In the rows, 128 means zero.
Here are made-up objects, facts about them, and rows of numbers that follow some of those facts. Name the object behind each unnamed row.

There are 4 kinds of fact about the objects: mikebam, lelen, stovus, briskoro.
mikebam: refers to; lelen: belongs to class; stovus: is directly part of; briskoro: is directly followed by
q103	mikebam	q138; q104	mikebam	q107; q104	mikebam	q659; q104	mikebam	q150; q104	mikebam	q774; q104	mikebam	q205; q145	mikebam	q373; q145	mikebam	q447; q145	mikebam	q178
q198	mikebam	q915; q20	mikebam	q209; q222	mikebam	q986; q222	mikebam	q977; q234	mikebam	q749; q26	mikebam	q669; q26	mikebam	q182; q26	mikebam	q44; q26	mikebam	q942
q290	mikebam	q593; q290	mikebam	q263; q290	mikebam	q217; q294	mikebam	q586; q313	mikebam	q842; q313	mikebam	q601; q313	mikebam	q878; q335	mikebam	q878; q338	mikebam	q915
q391	mikebam	q107; q391	mikebam	q609; q391	mikebam	q702; q424	mikebam	q373; q424	mikebam	q899; q427	mikebam	q842; q427	mikebam	q945; q440	mikebam	q686; q440	mikebam	q715
q440	mikebam	q598; q440	mikebam	q798; q453	mikebam	q966; q453	mikebam	q44; q477	mikebam	q480; q526	mikebam	q110; q526	mikebam	q485; q526	mikebam	q702; q530	mikebam	q572
q530	mikebam	q450; q54	mikebam	q842; q54	mikebam	q58; q54	mikebam	q669; q541	mikebam	q593; q556	mikebam	q36; q564	mikebam	q148; q564	mikebam	q774; q591	mikebam	q110
q591	mikebam	q404; q618	mikebam	q772; q618	mikebam	q951; q621	mikebam	q878; q621	mikebam	q44; q621	mikebam	q377; q623	mikebam	q270; q623	mikebam	q466; q688	mikebam	q166
q688	mikebam	q169; q688	mikebam	q450; q701	mikebam	q653; q701	mikebam	q598; q748	mikebam	q373; q748	mikebam	q404; q759	mikebam	q653; q759	mikebam	q62; q762	mikebam	q59
q762	mikebam	q835; q768	mikebam	q146; q768	mikebam	q598; q770	mikebam	q905; q783	mikebam	q743; q785	mikebam	q634; q785	mikebam	q808; q787	mikebam	q297; q787	mikebam	q878
q787	mikebam	q774; q791	mikebam	q30; q802	mikebam	q702; q802	mikebam	q146; q802	mikebam	q835; q806	mikebam	q479; q806	mikebam	q45; q806	mikebam	q209; q806	mikebam	q332
q821	mikebam	q373; q821	mikebam	q798; q831	mikebam	q951; q831	mikebam	q495; q831	mikebam	q332; q834	mikebam	q332; q834	mikebam	q662; q840	mikebam	q588; q852	mikebam	q659
q852	mikebam	q173; q852	mikebam	q171; q859	mikebam	q601; q860	mikebam	q36; q860	mikebam	q85; q870	mikebam	q273; q870	mikebam	q808; q870	mikebam	q892; q922	mikebam	q986
q922	mikebam	q250; q922	mikebam	q723; q943	mikebam	q270; q944	mikebam	q488; q944	mikebam	q11; q944	mikebam	q977; q944	mikebam	q653; q946	mikebam	q686; q946	mikebam	q81
q967	mikebam	q250; q967	mikebam	q404; q981	mikebam	q250; q981	mikebam	q480; q103	lelen	35; q104	lelen	281; q11	lelen	281; q110	lelen	35; q144	lelen	281
q148	lelen	281; q149	lelen	281; q150	lelen	281; q155	lelen	190; q166	lelen	578; q169	lelen	35; q170	lelen	18; q171	lelen	578; q173	lelen	281
q178	lelen	35; q182	lelen	143; q198	lelen	281; q20	lelen	281; q205	lelen	578; q209	lelen	18; q217	lelen	281; q222	lelen	143; q233	lelen	281
q239	lelen	35; q250	lelen	18; q26	lelen	281; q263	lelen	578; q270	lelen	281; q273	lelen	281; q290	lelen	35; q294	lelen	35; q297	lelen	281
q298	lelen	281; q30	lelen	578; q322	lelen	35; q325	lelen	281; q335	lelen	18; q338	lelen	18; q343	lelen	281; q373	lelen	281; q376	lelen	281
q377	lelen	35; q404	lelen	18; q427	lelen	190; q435	lelen	281; q44	lelen	281; q440	lelen	18; q447	lelen	578; q450	lelen	35; q453	lelen	18
q458	lelen	35; q466	lelen	281; q473	lelen	578; q477	lelen	35; q478	lelen	578; q479	lelen	190; q480	lelen	35; q485	lelen	281; q495	lelen	281
q526	lelen	35; q530	lelen	18; q54	lelen	35; q541	lelen	35; q544	lelen	190; q556	lelen	281; q572	lelen	18; q586	lelen	18; q588	lelen	18
q59	lelen	281; q591	lelen	18; q593	lelen	35; q598	lelen	18; q601	lelen	281; q609	lelen	35; q61	lelen	281; q618	lelen	281; q62	lelen	281
q621	lelen	143; q623	lelen	281; q625	lelen	18; q634	lelen	18; q650	lelen	281; q653	lelen	281; q659	lelen	143; q662	lelen	143; q686	lelen	578
q688	lelen	35; q701	lelen	281; q702	lelen	35; q715	lelen	281; q723	lelen	18; q727	lelen	143; q743	lelen	578; q748	lelen	578; q749	lelen	281
q759	lelen	18; q762	lelen	578; q768	lelen	190; q774	lelen	281; q775	lelen	18; q780	lelen	35; q783	lelen	143; q784	lelen	281; q785	lelen	281
q787	lelen	190; q791	lelen	578; q798	lelen	281; q802	lelen	18; q806	lelen	281; q81	lelen	578; q828	lelen	281; q831	lelen	281; q835	lelen	281
q840	lelen	281; q842	lelen	281; q85	lelen	281; q852	lelen	281; q859	lelen	281; q860	lelen	281; q870	lelen	281; q878	lelen	281; q879	lelen	281
q899	lelen	578; q90	lelen	35; q915	lelen	578; q922	lelen	281; q942	lelen	35; q943	lelen	190; q945	lelen	578; q946	lelen	18; q95	lelen	281
q951	lelen	18; q957	lelen	35; q966	lelen	578; q967	lelen	281; q977	lelen	281; q981	lelen	35; q986	lelen	281; q103	stovus	q313; q104	stovus	q772
q11	stovus	q770; q110	stovus	q22; q144	stovus	q834; q148	stovus	q146; q149	stovus	q58; q150	stovus	q498; q155	stovus	q772; q166	stovus	q371; q169	stovus	q821
q170	stovus	q145; q171	stovus	q770; q173	stovus	q138; q178	stovus	q22; q182	stovus	q808; q198	stovus	q45; q20	stovus	q234; q205	stovus	q564; q209	stovus	q107
q217	stovus	q772; q222	stovus	q145; q233	stovus	q690; q239	stovus	q332; q250	stovus	q424; q26	stovus	q834; q263	stovus	q834; q270	stovus	q892; q273	stovus	q620
q290	stovus	q488; q294	stovus	q944; q297	stovus	q498; q298	stovus	q234; q30	stovus	q58; q322	stovus	q488; q325	stovus	q696; q335	stovus	q564; q338	stovus	q905
q343	stovus	q488; q373	stovus	q669; q376	stovus	q834; q377	stovus	q391; q404	stovus	q234; q427	stovus	q772; q435	stovus	q45; q44	stovus	q488; q440	stovus	q690
q447	stovus	q36; q450	stovus	q821; q453	stovus	q340; q458	stovus	q146; q466	stovus	q488; q473	stovus	q234; q477	stovus	q340; q478	stovus	q36; q479	stovus	q669
q480	stovus	q498; q485	stovus	q772; q495	stovus	q821; q526	stovus	q772; q530	stovus	q340; q54	stovus	q313; q541	stovus	q488; q544	stovus	q36; q556	stovus	q488
q572	stovus	q36; q586	stovus	q944; q588	stovus	q564; q59	stovus	q669; q591	stovus	q58; q593	stovus	q834; q598	stovus	q36; q601	stovus	q690; q609	stovus	q752
q61	stovus	q821; q618	stovus	q45; q62	stovus	q620; q621	stovus	q752; q623	stovus	q391; q625	stovus	q36; q634	stovus	q107; q650	stovus	q564; q653	stovus	q58
q659	stovus	q821; q662	stovus	q371; q686	stovus	q313; q688	stovus	q332; q701	stovus	q772; q702	stovus	q690; q715	stovus	q834; q723	stovus	q564; q727	stovus	q564
q743	stovus	q696; q748	stovus	q36; q749	stovus	q564; q759	stovus	q669; q762	stovus	q340; q768	stovus	q313; q774	stovus	q772; q775	stovus	q36; q780	stovus	q145
q783	stovus	q58; q784	stovus	q772; q785	stovus	q146; q787	stovus	q22; q791	stovus	q138; q798	stovus	q892; q802	stovus	q36; q806	stovus	q772; q81	stovus	q234
q828	stovus	q340; q831	stovus	q696; q835	stovus	q145; q840	stovus	q488; q842	stovus	q620; q85	stovus	q58; q852	stovus	q690; q859	stovus	q834; q860	stovus	q696
q870	stovus	q669; q878	stovus	q22; q879	stovus	q138; q899	stovus	q620; q90	stovus	q669; q915	stovus	q58; q922	stovus	q834; q942	stovus	q36; q943	stovus	q944
q945	stovus	q834; q946	stovus	q488; q95	stovus	q36; q951	stovus	q36; q957	stovus	q821; q966	stovus	q488; q967	stovus	q498; q977	stovus	q821; q981	stovus	q22
q986	stovus	q145; q103	briskoro	q686; q104	briskoro	q485; q110	briskoro	q787; q144	briskoro	q263; q148	briskoro	q785; q149	briskoro	q783; q150	briskoro	q297; q155	briskoro	q526
q169	briskoro	q495; q170	briskoro	q986; q171	briskoro	q11; q178	briskoro	q110; q198	briskoro	q618; q20	briskoro	q473; q205	briskoro	q727; q209	briskoro	q634; q217	briskoro	q806
q222	briskoro	q780; q233	briskoro	q852; q26	briskoro	q945; q263	briskoro	q593; q273	briskoro	q899; q290	briskoro	q946; q294	briskoro	q943; q297	briskoro	q480; q298	briskoro	q20
q30	briskoro	q591; q335	briskoro	q205; q343	briskoro	q556; q373	briskoro	q479; q376	briskoro	q26; q427	briskoro	q774; q44	briskoro	q541; q440	briskoro	q702; q447	briskoro	q598
q450	briskoro	q61; q453	briskoro	q530; q466	briskoro	q343; q473	briskoro	q404; q477	briskoro	q453; q478	briskoro	q802; q479	briskoro	q90; q480	briskoro	q967; q485	briskoro	q217
q526	briskoro	q427; q530	briskoro	q762; q54	briskoro	q103; q541	briskoro	q466; q544	briskoro	q447; q556	briskoro	q966; q572	briskoro	q478; q591	briskoro	q915; q593	briskoro	q376
q598	briskoro	q572; q601	briskoro	q440; q61	briskoro	q659; q618	briskoro	q435; q62	briskoro	q273; q621	briskoro	q609; q623	briskoro	q377; q625	briskoro	q748; q650	briskoro	q749
q659	briskoro	q957; q662	briskoro	q166; q688	briskoro	q239; q701	briskoro	q784; q702	briskoro	q233; q715	briskoro	q922; q723	briskoro	q588; q727	briskoro	q650; q743	briskoro	q860
q748	briskoro	q951; q749	briskoro	q723; q759	briskoro	q59; q768	briskoro	q54; q774	briskoro	q104; q775	briskoro	q544; q780	briskoro	q170; q783	briskoro	q85; q784	briskoro	q155
q785	briskoro	q458; q787	briskoro	q981; q791	briskoro	q173; q798	briskoro	q270; q802	briskoro	q95; q81	briskoro	q298; q828	briskoro	q477; q831	briskoro	q325; q840	briskoro	q44
q842	briskoro	q62; q85	briskoro	q653; q860	briskoro	q831; q870	briskoro	q373; q879	briskoro	q791; q90	briskoro	q759; q915	briskoro	q149; q922	briskoro	q859; q943	briskoro	q586
q945	briskoro	q715; q946	briskoro	q322; q95	briskoro	q625; q951	briskoro	q942; q957	briskoro	q977; q966	briskoro	q290; q977	briskoro	q169; q981	briskoro	q878; q986	briskoro	q835

Some objects and their rows:
q662: [135 150  98 133 150 165 168 171 108 138 103  78 124 150 119  99 166  95
 143 157 138 113 142 129 127 162]
q768: [ 95 177 133 164 173 112  86 147 100  88 149 155 127  86  99  83 157 118
  67  72 159  83 137 120 142 110]
q598: [ 91  71  65 115 141 120 140  69 138 123 121 144  94 102 177 120 194 174
 139  76 140 122 121 214 134 131]
q234: [157 159 148 132 139 168 134 152 113 115 142 139 154 126 110 116 123 115
  96  95 132 113 153 112 139 100]
q298: [137 164 143 137 148 131 137 161 113 133 123 117 144 146 128 113 173 112
 129 111 138 114 150 114 142 138]
q20: [171 178 138 132 162 177 163 160 145 141 136 111 176 139 118 109 154  97
 117 127 137 115 162  85 144 131]
q473: [162 148 127 107 132 153 164 116 139 137 128 132 147 134 129  99 165 123
 130 107 140 125 123 122 127 121]
q62: [101 114 109 130 154 113 108 163 119 127 128 108 103 136 144 117 178 117
 146  97 147 107 151 135 142 140]
q772: [156  94 124 143 124 173 167 152 144 104 118  97 128 138 124 138 145 100
 149 139 134 133 153 155 119 144]
q696: [146 135 135 128 134 163 124 146 107 118 128 143 137 136 137 131 144 120
 102 100 135 116 156 132 132 118]
q138: [140 105 129 124 134 150 141 147 111 127 114 130 118 135 144 147 146 121
 129 108 129 115 146 143 136 129]
q791: [164 179 123 118 150 145 151 142 118 114 134 115 161 121 102 105 158 111
 121 104 148  95 130  96 144 118]
q239: [103 161 106 124 147 136 123 160 137 122 135 124 144 162 112 120 152 125
 123 119 123 106 137 105 131 122]
q58: [165 128 166 128  96 129 132 138  91 140  95 160 130 160 155 172 159 143
 122 111 109 126 112 131 116 114]
q591: [124 183 105 131 171 123 120 117 135  90 150 148 136  86  98  99 171 128
  92  65 161  76 115 125 167  83]
q783: [152 159 167 124 141 163 133 129 125 142 138 140 162 144 123  83 131 132
  96 102 130 125 153 118 115 119]
q690: [152 129 130 129 137 158 138 142 112 119 128 141 140 141 135 138 140 118
 111  98 132 108 135 131 138 116]
q44: [117 142 147 125  98 111 161 153  84 165  73 121 124 174 161 169 212 158
 170 111 102 138 113 131  88 122]

Which object is each row?
No name comes twice in this set of rows, the named rows included.
[157 159 109 125 142 157 184 119 156 113 120 126 140 125 119 117 181 129
 117 101 134 107  93 130 146 112]	q170
[ 68 131 117 128 134  86  70 150 127 133 126 143 106 155 133 131 171 137
 130  94 128 108 116 126 119 121]	q609
[113 125 103 127 148 117 131 137 107 121 123 102  86 114 135 100 190 116
 150 106 163  98 124 161 126 133]	q81
[110 157 136 133  96 102 101 150 118 146 105 152 132 182 140 156 181 141
 126 132 106 124  96 111 106 130]	q377
[155 116 118 121 143 191 184 149 132 125 106 101 134 153 136 129 134 104
 140 134 130 127 144 140 144 145]	q45
[208 229 235 130 112 134 115 130  95 172 145 182 196 157 129 100 137 133
  65 105 122 129 123  71 119  96]	q26
[138 134 142 163 140 147 157 136 154 102 113 131 144 130 124 117 166 114
 122 117 136 120 120 125 129 138]	q155
[169 185 250 144 113 112  87 120 106 129 160 183 181 106 101 108 119 138
  96  76 120 117 144 107 104  90]	q104
[ 80  87 110 116 150 164 140 148 113 111 118 118 104 113 143 135 159 153
 138  73 136 118 155 161 121  87]	q488
[154 128  92 118 123 168 186  67 132 139 109 142 134 123 153 111 167 167
 113 112 118 123 127 190 120 141]	q572
[107 129 106 110 142 136 123 140 169 142 114 114 125 188 158 123 155 118
 143 136 121 120 118 119 134 156]	q593
[146 175 189 108 167 138  87 123 131 131 161 146 160  96 107  67  89 110
 105  56 144 100 179 143 167 115]	q922
[131 139 128  91 164 129  96  77 125 116 152 147 176  54 108  71  96 135
 129  48 118  89 179 193 154 103]	q748
[122  89 144 126 110  97  96 135  91 130 114 160  93 155 167 179 171 148
 127  88 131 118 120 165 121 113]	q107
[138 146 125 129 121 109 145 132  84 130 102 122 102 137 134 123 197 126
 143 119 145 101 106 142 112 121]	q171

Now the same objects, written a new way:
Named rows:
q495: [ 79 118 138 125 129 166 130 114 159 113 130 141 116 114 124 123 131 141
 103 130 127 133 117 114 124  84 125 115 104 124 148  81  99 116 131 128]
q335: [112 159  80 110 145 141 163 179  48 149 198 138 125 124 149 135 109  53
 153  95 111 102 130 121 154 192 122 156 197 101 127 200 101 144 124  99]
q653: [ 81 131 129 122 124 152 127 116 167 104 110 148 119 126 139 126 134 148
 109 142 128 143 117 114 126  73 120 111 111 125 140  69 107 114 135 130]
q138: [134 117 152 136 133 127 124 107 137 127 124 123 124 134 133 136 142 129
 108 114 109 136 126 140 129 128 155 121 110 135 150 126 157 101 128 119]
q170: [144 117 140 152 135 116  99 117 134 135 133 128 126 124 138 127 139 132
 118 135 140 132 156 122 103 131 134 122 119 132 144 148 153 123 110 134]
q198: [141 154  85  97 138 103 156 169 111 111  97 156 147 146 132 141 109 114
 170 128 114 136  86 132 150 143 109 145 160 118  80 115 121 138 153 139]
q591: [174 148 139 121 130 102 132 139  77 112 115 102 131 122  68 114  89 137
 147 122 145  86 134 136 140 156 120 136 151 130  81 166 131 164 146 134]
q808: [133 118 150 135 133 127 126 106 138 127 122 124 125 135 136 137 142 131
 109 114 111 137 125 142 131 127 154 122 110 136 149 123 159 102 128 120]
q650: [123  93 127 136 140 152 119 130 151 140 130 140 138 113 120 125 146 133
 111 129 140 148 116 117 108 119 121 119  98 113 142 108 125 116 128 146]
q435: [138  92 127 138 146 138 116 125 150 138 123 151 152 116 123 124 139 129
 117 125 130 150 115 119 105 134 126 128 100 126 140 116 129 116 114 147]
q669: [127 116 146 136 136 133 127 110 132 133 134 127 124 131 136 135 142 122
 105 111 108 136 126 139 130 133 155 124 112 132 155 130 153 102 126 118]
q54: [139 164  77 111 129 120 141 148  76 115 143 128 137 141 137 122 112 103
 146 135 120 109 149 141 141 179 105 128 183 120 111 186 136 141 137 117]
q178: [137 102 152 127 155  87 101 124 138 113 147 124  95 126 115 142 131 114
 145 138 111 107 153 136  99 137 147 138 127 153 126 172 156 110 131 119]
q440: [166 173 108 121 122  91 131 145  92 108  96 125 138 147 129 128 103 135
 156 139 140 117 136 134 145 145 110 131 168 125  86 151 148 153 141 134]
q772: [119  97 154 123 102 119 137 105 139 116 130 120 142 133 144 149 130 126
 114 113 109 129 136 146 118 121 157 120  94 128 147 126 169 118 118 131]
q688: [142 163  96 103 132  88 137 152  93 102 122 124 113 152 131 139 110 114
 167 143 115 106 139 147 141 155 113 132 179 131  88 168 147 137 156 118]
q171: [132 107 158 130 143  89 115 139 164 165 143 134 138 133 132 135 142 110
 155 138 119 135 118 131 114 118 168 167 122 147 130 141 116 126 127 120]
q945: [ 84 133 153 143 139 158 111 133 162 166 156 125 130 120 120 105 148 125
 113 143 156 129 136 121 122  75 149 133 139 114 151 111  92 119 154 110]

Name these rows:
No name comes twice in this set of rows, the named rows included.
[135 123 150 151 166 105  95 138 162 165 133 155 161 127 120 110 138 112
 139 143 144 138 133 126 104 115 162 157 141 134 136 140 116 121 136 122]	q263
[ 92 159 135 102 106 134 112  73 139  77 138 125  68 124 138 113 130 166
  84 181 102 107 154 102 136 105 126 109 109 169 168 139  85 134  92 107]	q322
[145 200 136 154  95 125 135 153  71 135 127  85  96 135 154 133 111 143
 133 120 178 111 154 107 170 103 117 118 167  87 106 134 140 164 134 128]	q783
[127  99 119 107 121 154 124 128 149 139 139 126  91 113 125 131 162 154
 103 158 131 153  91  96 132 116 120 122  70 118 146 112  95 123 114 150]	q343
[127 187  94 119  97 132 140 147  99 115 106 104 114 150 148 127 123 147
 138 151 158 124 140 131 158 110  94 103 167  97  97 120 143 146 160 130]	q759
[149  96 106 107 149 127 124 138 132 145 149 160 120 113 136 133 149 117
 120 143 105 154  89  94 123 165 131 151  88 135 150 151  93 127  86 146]	q44
[132  89 126 134 160 128 121 134 143 137 139 164 148 116 127 131 133 109
 127 117 114 145 112 117 106 146 137 143 108 131 143 130 120 115 108 139]	q297
[132 168  99 110 118 143 164 138  80 125 124 120 142 143 131 126 116 115
 123 107 116 123 113 147 172 158 125 122 163 110 119 138 135 131 149 114]	q564
[ 68 153 135 154 106 160 118  61 153  89 132 113  87 122 146 107 116 147
 114 123 104 102 187 132 117 112  96 104 146 196 159 100  90 122  87  81]	q942
[104  99 131 131 132 160 125 131 153 135 133 134 123 114 123 126 146 135
 110 130 140 143 113 117 115 100 121 115 100 110 141  96 118 114 137 142]	q749
[155 123 126 109 117 156 155 143  94 125 106  99 146 107  41 104 101 153
 127 115 157 105  97 136 149 142  98 120 124 109  80 116 103 160 164 153]	q967
[149 154  76 110 122 136 151 153 106 122  93 148 170 138 129 118 114 132
 140 133 139 145 101 131 148 149  92 123 151 106  96 113 121 147 142 150]	q831
[138  81 154 123 163 106 122 139 151 127 129 149 125 114  98 141 124 115
 144 113 110 128 100 125 106 129 145 152  98 142 116 123 124 115 129 137]	q798
[136 109 128 136 147 108 102 118 129 124 151 134 119 129 139 132 137 111
 127 138 114 120 165 134  99 153 136 126 131 145 147 176 153 111 115 122]	q377

